Below are the code and all the weights of a small trained network. Each question names an input and a class and asks about switching units off, where a switched-off unit gives its printed mean instead of its output.

import numpy as np


def w(rows, s, z=0):
    codes = np.array(rows[::2]) - 128.0
    scale = np.full(codes.shape[1], s)
    scale[-1] = z or s
    return codes * scale


def norm(h):
    return h / np.sqrt((h * h).mean(-1, keepdims=True) + 1e-5)


def f(y):
    return y / 2 * (1 + np.tanh(0.7978845608 * (y + 0.044715 * y**3)))


def log_softmax(a):
    a = a - a.max(-1, keepdims=True)
    return a - np.log(np.exp(a).sum(-1, keepdims=True))


def net(x, mask):
    res = np.array(x, float).reshape(1, 8) / 4 @ E
    u = 0
    for l in range(3):
        y = f(norm(res) @ A[l][:, :-1].T + A[l][:, -1])
        res = res + np.where(mask[u : u + 16], y, B[l][:, -1]) @ B[l][:, :-1]
        u += 16
    return log_softmax(norm(res)[-1] @ U[:, :-1].T + U[:, -1])


A, B = {}, {}
E = w([
[65,141,108,67,121,146,80,111,75,114,111,164],'x0',
[68,122,197,94,212,85,139,113,189,165,105,168],'x1',
[114,82,92,131,61,132,115,91,57,138,52,60],'x2',
[173,138,235,154,122,182,114,168,197,195,120,106],'x3',
[152,255,119,155,132,100,174,166,147,144,219,145],'x4',
[94,163,148,83,151,151,153,110,156,193,110,101],'x5',
[119,178,78,121,113,157,91,113,133,102,186,171],'x6',
[119,206,102,150,115,120,166,50,164,50,166,124],'x7',
],0.00088)
A[0] = w([
[102,180,159,97,186,122,173,164,172,190,165,146,56],'L0N0',
[151,31,89,149,33,181,91,91,56,79,52,59,83],'L0N1',
[129,129,129,131,131,128,129,125,124,130,129,128,132],'L0N2',
[124,126,126,125,124,128,128,135,133,124,126,125,129],'L0N3',
[123,125,126,127,124,127,128,134,134,126,127,124,133],'L0N4',
[35,107,107,34,173,129,73,72,87,101,85,183,75],'L0N5',
[125,127,127,127,124,125,129,134,132,125,123,126,134],'L0N6',
[109,177,6,115,144,87,101,161,84,62,246,233,128],'L0N7',
[246,153,223,203,107,203,118,223,204,100,251,147,2],'L0N8',
[123,126,126,128,126,129,125,133,134,126,128,123,127],'L0N9',
[122,132,124,135,128,127,125,134,132,126,120,129,125],'L0N10',
[133,130,121,135,136,129,122,122,124,135,130,144,102],'L0N11',
[138,133,128,128,133,126,123,120,124,133,129,134,118],'L0N12',
[124,126,126,126,124,128,127,134,133,125,127,125,128],'L0N13',
[128,129,130,130,128,127,133,128,125,128,125,130,132],'L0N14',
[122,125,128,126,124,128,127,135,132,123,129,122,128],'L0N15',
],0.0018,0.00091)
B[0] = w([
[166,90,165,152,136,112,83,174,122,162,81,145,164],'L0N0',
[115,134,162,98,222,80,118,163,149,147,124,197,223],'L0N1',
[134,128,130,123,130,129,127,131,126,123,128,127,129],'L0N2',
[124,127,126,131,129,126,126,126,128,133,131,126,128],'L0N3',
[131,129,128,128,134,130,124,128,124,126,132,125,130],'L0N4',
[122,150,94,191,104,53,194,129,64,119,125,121,180],'L0N5',
[133,127,128,127,133,129,125,127,125,126,131,125,130],'L0N6',
[220,115,169,124,158,192,127,112,202,187,165,117,234],'L0N7',
[4,137,89,77,149,66,123,122,73,86,83,177,253],'L0N8',
[126,128,129,129,127,128,130,124,128,131,128,129,128],'L0N9',
[129,129,129,125,128,125,125,128,130,125,129,124,127],'L0N10',
[120,124,134,124,121,132,142,117,125,131,112,130,119],'L0N11',
[127,128,130,128,124,132,138,125,128,129,118,134,124],'L0N12',
[124,128,128,131,129,128,128,125,127,132,130,127,128],'L0N13',
[133,127,127,126,130,129,127,130,128,126,128,128,130],'L0N14',
[124,128,127,132,130,127,126,126,127,132,131,127,128],'L0N15',
],0.0017,0.0012)
A[1] = w([
[137,127,106,165,143,73,132,114,100,130,120,140,63],'L1N0',
[163,150,133,165,118,69,181,186,107,161,122,82,43],'L1N1',
[160,87,180,114,90,208,106,134,137,237,76,33,75],'L1N2',
[139,5,124,165,62,169,63,105,101,71,82,140,100],'L1N3',
[50,105,120,111,84,127,148,83,106,175,30,61,27],'L1N4',
[88,158,116,70,107,192,62,50,142,76,137,169,76],'L1N5',
[73,166,241,110,194,91,176,133,220,144,141,166,155],'L1N6',
[118,124,119,107,133,139,134,125,136,133,122,119,116],'L1N7',
[137,55,236,163,130,135,143,79,204,111,51,65,107],'L1N8',
[179,35,82,112,71,180,82,154,54,102,130,110,153],'L1N9',
[118,120,123,106,129,141,132,124,139,134,126,118,118],'L1N10',
[78,183,172,64,108,206,57,193,108,225,144,159,55],'L1N11',
[52,62,127,129,99,109,137,93,90,159,7,75,27],'L1N12',
[199,177,188,201,76,181,156,174,210,128,183,93,2],'L1N13',
[161,100,111,105,90,177,123,145,104,217,102,53,93],'L1N14',
[138,69,142,137,77,158,82,164,95,98,106,143,106],'L1N15',
],0.0022,0.0009)
B[1] = w([
[113,92,139,105,109,182,127,125,124,121,118,111,124],'L1N0',
[80,135,160,148,74,143,146,106,89,168,81,87,124],'L1N1',
[173,106,164,180,159,138,179,133,210,142,227,135,168],'L1N2',
[119,139,162,110,183,66,109,186,125,215,108,174,173],'L1N3',
[91,160,159,122,153,120,74,183,159,82,134,167,148],'L1N4',
[162,200,118,223,66,115,186,131,122,132,155,59,133],'L1N5',
[232,101,183,199,145,120,39,163,150,204,130,140,254],'L1N6',
[133,126,129,143,123,96,137,152,125,93,132,140,124],'L1N7',
[222,118,100,115,165,153,130,144,157,162,252,183,192],'L1N8',
[136,139,225,161,181,89,75,168,176,201,101,176,164],'L1N9',
[132,132,127,145,127,95,144,151,128,95,129,144,124],'L1N10',
[197,71,83,93,182,120,157,99,152,91,203,169,184],'L1N11',
[83,161,142,69,163,166,70,196,152,73,124,176,184],'L1N12',
[10,124,120,14,123,134,116,132,73,131,51,128,145],'L1N13',
[132,128,188,170,150,119,160,151,188,140,170,136,131],'L1N14',
[106,180,138,125,156,87,106,138,132,157,100,150,143],'L1N15',
],0.0018)
A[2] = w([
[140,140,127,146,132,100,123,163,121,104,159,161,101],'L2N0',
[115,28,225,79,164,125,87,202,158,168,51,150,41],'L2N1',
[154,105,103,155,114,139,50,124,91,137,127,166,129],'L2N2',
[141,60,107,148,125,124,147,112,121,99,112,120,78],'L2N3',
[135,113,128,134,111,156,93,100,120,149,119,131,130],'L2N4',
[190,169,136,173,59,189,167,101,189,99,195,81,1],'L2N5',
[123,155,73,112,62,168,160,60,137,71,163,92,45],'L2N6',
[135,124,120,124,124,136,116,125,124,140,129,120,126],'L2N7',
[166,36,80,165,135,94,132,116,96,84,111,148,125],'L2N8',
[102,190,175,162,74,102,143,139,99,185,78,79,101],'L2N9',
[122,135,64,130,60,133,132,146,81,118,142,121,151],'L2N10',
[121,185,91,171,90,106,82,77,117,78,130,167,177],'L2N11',
[150,63,164,121,140,162,107,97,169,132,106,124,74],'L2N12',
[134,30,108,173,133,92,162,76,138,84,70,90,64],'L2N13',
[109,169,221,136,156,140,188,105,254,105,158,107,150],'L2N14',
[133,132,119,126,136,124,140,127,129,149,123,114,148],'L2N15',
],0.0023,0.001)
B[2] = w([
[121,122,144,106,140,162,120,106,153,155,105,105,150],'L2N0',
[118,250,84,135,129,157,106,70,141,90,141,143,253],'L2N1',
[117,133,173,116,149,116,173,137,163,134,125,100,154],'L2N2',
[102,131,123,98,138,124,132,114,112,156,162,133,113],'L2N3',
[124,145,141,132,144,95,167,149,140,116,142,116,125],'L2N4',
[38,100,115,98,121,134,94,126,119,54,84,122,135],'L2N5',
[114,195,70,151,127,164,116,94,148,74,164,162,126],'L2N6',
[128,133,139,128,132,117,147,127,135,116,126,135,126],'L2N7',
[110,94,150,88,154,128,139,104,127,182,163,111,146],'L2N8',
[150,122,122,176,89,76,157,91,77,147,87,99,115],'L2N9',
[157,138,143,120,152,127,156,99,160,149,145,149,123],'L2N10',
[166,145,152,173,129,146,142,136,166,164,142,89,155],'L2N11',
[136,161,96,124,138,110,139,139,111,145,166,141,140],'L2N12',
[112,118,91,65,152,157,121,117,109,146,198,163,113],'L2N13',
[138,51,171,179,124,126,77,171,135,135,118,110,178],'L2N14',
[137,116,131,133,116,126,133,117,119,114,126,152,131],'L2N15',
],0.0023,0.0024)
U = w([
[217,131,198,150,202,131,65,185,215,196,167,189,207],'0',
[87,53,172,162,67,161,112,134,172,60,113,53,67],'1',
[152,110,86,22,56,206,180,185,110,106,157,134,6],'2',
[78,50,162,98,76,199,190,177,136,149,110,77,3],'3',
[140,149,153,181,35,73,183,135,53,171,36,55,127],'4',
[2,150,116,27,172,85,74,157,61,97,17,177,133],'5',
[110,217,20,155,50,193,189,29,143,18,182,86,169],'6',
[129,17,70,40,156,90,211,66,62,164,173,127,108],'7',
],0.0062,0.0047)

Each question gives the input, the list of numbers given to net, and the class t.
The units are the neurons (one row each of A and B). Each row of codes is followed by its name. A weight is (code - 128) times the scale printed after its matrix; where a second scale follows, it is the last column's (A, B and U).
mask holds one flag per neuron, layer by layer. A switched-off neuron (its flag False) gives its mean, the last column of its row in B, instead of its output. The means were averaged over made-up inputs and are rounded, as every weight is.
A unit's drop is (log p(t) with every unit on - log p(t) with that unit switched off) / (log p(t) with every unit on - log p(t) with every unit switched off).
The circuit of an input: a set's keep is (log p(t) with only the set's units on - log p(t) with every unit switched off) / (log p(t) with every unit on - log p(t) with every unit switched off). Starting from the 12 units with the biggest drops (on a tie, the unit counted first), units are removed one at a time, each time the one whose removal leaves the highest keep (on an exact tie, the one counted first), for as long as the keep stays at least 0.8.
circuit, biggest first: the units of the circuit, biggest drop first
unit that matters most: the unit with the biggest drop
top k neurons: the k neurons with the biggest drops, biggest first
top k neurons in layer l: the k neurons of layer l with the biggest drops, biggest first
drop when u is switched off: that unit's drop, to one decimal
input [7,8,5,6,-6,3,8,7], class 1: circuit, biggest first : [L1N5; L2N1; L2N14; L1N9]
input [-1,3,-5,-4,-5,2,2,-1], class 7: top 3 neurons : [L0N5; L1N9; L0N1]
input [8,-5,0,5,-3,-6,0,7], class 4: circuit, biggest first : [L1N3; L1N5; L2N1; L1N8]
input [5,6,6,7,-1,8,5,8], class 1: top neuron in layer 0 : [L0N1]
input [2,-8,-3,7,5,1,-6,4], class 6: circuit, biggest first : [L1N9; L0N8]
input [-4,-7,-5,3,-7,7,0,6], class 6: top 2 neurons in layer 0 : [L0N8; L0N7]
input [-3,-1,-7,-5,-4,5,-3,-1], class 7: circuit, biggest first : [L1N9; L1N3]
input [-8,2,4,-4,-8,7,-2,2], class 0: top 2 neurons : [L0N8; L1N8]
input [-4,-8,-7,-1,-2,-2,-8,6], class 6: top 4 neurons : [L2N6; L1N6; L0N0; L1N11]
input [-6,2,0,-6,-1,3,8,-3], class 7: top 2 neurons : [L2N1; L0N7]
input [1,-3,-7,2,3,0,-5,7], class 1: top 4 neurons in layer 1 : [L1N6; L1N3; L1N9; L1N15]
input [6,0,4,1,6,2,3,-3], class 6: top 3 neurons : [L1N6; L1N3; L2N6]
input [6,2,6,3,0,3,-3,-8], class 0: top 2 neurons : [L0N8; L1N2]
input [-3,-7,4,2,0,-6,5,1], class 4: unit that matters most : L1N8
input [6,8,-4,-5,-5,4,6,5], class 6: top 2 neurons in layer 0 : [L0N1; L0N5]
input [-8,-2,8,0,5,5,-8,-2], class 3: top 2 neurons : [L1N2; L1N6]
input [6,-7,-5,5,3,2,1,-3], class 2: top 2 neurons in layer 0 : [L0N1; L0N8]
input [0,-3,-2,2,4,-4,-5,-5], class 5: top 3 neurons : [L0N8; L1N5; L0N5]
input [2,-7,-3,-4,6,-1,-1,-4], class 2: top 3 neurons in layer 1 : [L1N9; L1N13; L1N5]
input [7,1,-3,-8,-5,-5,8,3], class 6: unit that matters most : L1N5
input [6,-1,5,4,-1,5,-5,5], class 0: top 2 neurons in layer 0 : [L0N8; L0N1]
input [-3,-2,-7,6,7,-8,-6,7], class 4: top 2 neurons in layer 0 : [L0N1; L0N8]
input [1,-8,3,-4,-7,0,-6,-6], class 5: top 2 neurons in layer 0 : [L0N7; L0N1]
input [6,5,5,7,-8,-1,-4,-7], class 0: top 2 neurons in layer 1 : [L1N2; L1N8]
input [0,-4,-7,-1,6,-3,-7,-2], class 4: top 2 neurons in layer 1 : [L1N8; L1N1]
input [3,-4,-8,-2,-3,-1,4,0], class 6: top 2 neurons in layer 2 : [L2N6; L2N5]
input [5,-8,5,8,-8,5,-3,-4], class 0: top neuron : [L1N2]
input [-3,-4,2,-1,-6,7,1,3], class 0: drop when L0N8 is switched off : 1.0
input [-8,-8,-3,3,0,6,0,5], class 6: drop when L2N6 is switched off : 0.4
